Below is a small trained network, with its code and all its weights. Each question gives an input and a class and asks what happens when units are switched off, that is, made to give their printed mean instead of their output.

import numpy as np


def w(rows, s, z=0):
    codes = np.array(rows[::2]) - 128.0
    scale = np.full(codes.shape[1], s)
    scale[-1] = z or s
    return codes * scale


def f(y):
    return y / 2 * (1 + np.tanh(0.7978845608 * (y + 0.044715 * y**3)))


def log_softmax(a):
    a = a - a.max(-1, keepdims=True)
    return a - np.log(np.exp(a).sum(-1, keepdims=True))


def net(x, mask):
    res = np.array(x, float).reshape(1, 3) / 4 @ E
    y = f(res @ A[0][:, :-1].T + A[0][:, -1])
    res = res + np.where(mask, y, B[0][:, -1]) @ B[0][:, :-1]
    return log_softmax(res[-1] @ U[:, :-1].T + U[:, -1])


A, B = {}, {}
E = w([
[112,196,82,113,134,215],'x0',
[225,135,42,156,128,101],'x1',
[174,153,195,245,126,157],'x2',
],0.013)
A[0] = w([
[75,118,122,80,101,202,148],'N1',
[126,123,126,131,133,130,128],'N2',
[167,178,41,123,94,101,20],'N3',
[152,111,77,35,125,34,42],'N4',
[156,184,91,158,143,196,4],'N5',
[196,93,154,165,135,88,126],'N6',
[62,174,134,86,172,138,151],'N7',
[213,118,136,173,127,107,122],'N8',
[154,85,81,51,121,68,49],'N9',
[147,142,145,111,147,125,127],'N10',
[114,118,116,142,122,129,128],'N11',
[88,133,164,135,160,119,162],'N12',
[128,125,102,117,121,83,75],'N13',
[152,20,187,97,120,46,154],'N14',
[133,128,128,126,135,135,130],'N15',
[94,134,118,124,118,137,105],'N16',
[134,132,122,124,120,104,97],'N17',
[104,14,181,121,108,44,132],'N18',
[56,100,247,160,127,129,35],'N19',
[134,175,196,198,118,216,13],'N20',
[150,142,105,160,93,44,84],'N21',
[94,168,126,118,116,113,102],'N22',
[73,146,130,78,122,116,79],'N23',
[161,187,87,151,151,227,3],'N24',
[110,178,174,196,133,185,19],'N25',
[185,189,229,202,139,213,90],'N26',
[174,131,156,135,131,99,74],'N27',
[101,149,126,102,83,139,85],'N28',
[151,128,90,196,96,124,51],'N29',
[209,167,17,132,156,100,101],'N30',
[37,142,93,86,147,175,134],'N31',
[92,42,184,87,105,39,41],'N32',
[121,114,113,175,161,100,113],'N33',
[102,139,133,89,133,145,80],'N34',
[184,97,177,178,89,79,94],'N35',
[172,130,58,87,179,169,16],'N36',
[116,59,165,104,128,70,63],'N37',
[166,154,142,144,135,78,100],'N38',
[134,199,179,108,115,155,47],'N39',
[128,109,114,169,105,107,96],'N40',
[204,150,28,112,106,140,47],'N41',
[187,91,120,180,130,96,121],'N42',
[120,38,50,115,175,97,91],'N43',
],0.014,0.016)
B[0] = w([
[141,79,81,79,159,127,201],'N1',
[126,148,117,121,135,137,128],'N2',
[205,97,114,68,117,46,158],'N3',
[80,169,162,192,80,161,188],'N4',
[57,164,153,189,104,159,162],'N5',
[83,87,94,172,159,183,189],'N6',
[145,70,98,93,158,114,197],'N7',
[61,103,94,172,179,200,198],'N8',
[91,171,167,184,94,165,177],'N9',
[122,125,106,123,111,142,128],'N10',
[126,132,134,126,134,129,128],'N11',
[150,126,110,102,114,119,180],'N12',
[123,132,139,138,118,150,136],'N13',
[144,166,159,128,75,108,237],'N14',
[130,100,128,134,104,124,130],'N15',
[141,109,109,121,147,136,134],'N16',
[131,141,119,125,134,147,125],'N17',
[158,181,163,107,87,85,229],'N18',
[60,241,195,252,63,186,197],'N19',
[185,108,141,36,101,69,191],'N20',
[102,117,101,142,149,155,157],'N21',
[145,100,117,123,141,143,133],'N22',
[131,73,105,112,157,135,160],'N23',
[65,190,190,215,79,162,177],'N24',
[193,127,132,50,130,57,171],'N25',
[152,184,169,114,74,78,250],'N26',
[119,95,89,140,144,144,137],'N27',
[133,104,110,118,155,150,136],'N28',
[111,115,107,152,141,159,152],'N29',
[148,180,193,113,60,90,227],'N30',
[166,87,88,99,173,121,206],'N31',
[196,107,118,40,126,62,192],'N32',
[94,110,103,143,144,154,141],'N33',
[131,97,99,119,154,150,142],'N34',
[94,91,99,160,164,164,184],'N35',
[193,82,115,46,149,74,147],'N36',
[169,120,129,67,120,99,167],'N37',
[95,101,98,149,156,164,148],'N38',
[127,121,98,96,150,105,140],'N39',
[104,98,107,150,162,154,135],'N40',
[156,148,161,80,108,84,188],'N41',
[92,109,117,170,176,175,188],'N42',
[117,184,155,143,90,143,175],'N43',
],0.014,0.017)
U = w([
[169,145,137,64,145,105,220],'0',
[117,179,152,181,126,141,148],'1',
[114,70,85,146,251,171,3],'2',
],0.018,0.0034)

Each question gives the input, the list of numbers given to net, and the class t.
The units are the neurons (one row each of A and B). Each row of codes is followed by its name. A weight is (code - 128) times the scale printed after its matrix; where a second scale follows, it is the last column's (A, B and U).
mask holds one flag per neuron, in row order. A switched-off neuron (its flag False) gives its mean, the last column of its row in B, instead of its output. The means were averaged over made-up inputs and are rounded, as every weight is.
A unit's drop is (log p(t) with every unit on - log p(t) with that unit switched off) / (log p(t) with every unit on - log p(t) with every unit switched off).
The circuit of an input: a set's keep is (log p(t) with only the set's units on - log p(t) with every unit switched off) / (log p(t) with every unit on - log p(t) with every unit switched off). Starting from the 12 units with the biggest drops (on a tie, the unit counted first), units are removed one at a time, each time the one whose removal leaves the highest keep (on an exact tie, the one counted first), for as long as the keep stays at least 0.8.
circuit, biggest first: the units of the circuit, biggest drop first
most important unit: the unit with the biggest drop
k most important neurons: the k neurons with the biggest drops, biggest first
drop when u is switched off: that unit's drop, to one decimal
input [1,-5,7], class 0: circuit, biggest first	[N20]
input [3,0,3], class 0: 3 most important neurons	[N19 N4 N9]
input [4,-5,1], class 0: 2 most important neurons	[N8 N6]
input [1,7,1], class 1: 4 most important neurons	[N30 N32 N20 N8]
input [4,-2,7], class 0: 2 most important neurons	[N20 N25]
input [-1,1,2], class 2: 2 most important neurons	[N19 N30]
input [2,-8,5], class 0: 2 most important neurons	[N20 N25]
input [0,5,0], class 1: 2 most important neurons	[N30 N32]
input [2,6,1], class 1: 4 most important neurons	[N32 N20 N1 N30]
input [-2,6,-8], class 1: 2 most important neurons	[N4 N9]
input [7,0,-6], class 2: 2 most important neurons	[N26 N18]
input [8,0,-7], class 2: drop when N31 is switched off	0.2
input [7,0,6], class 0: drop when N19 is switched off	0.9
input [5,0,-3], class 2: most important unit	N26
input [5,-6,3], class 0: drop when N22 is switched off	0.0
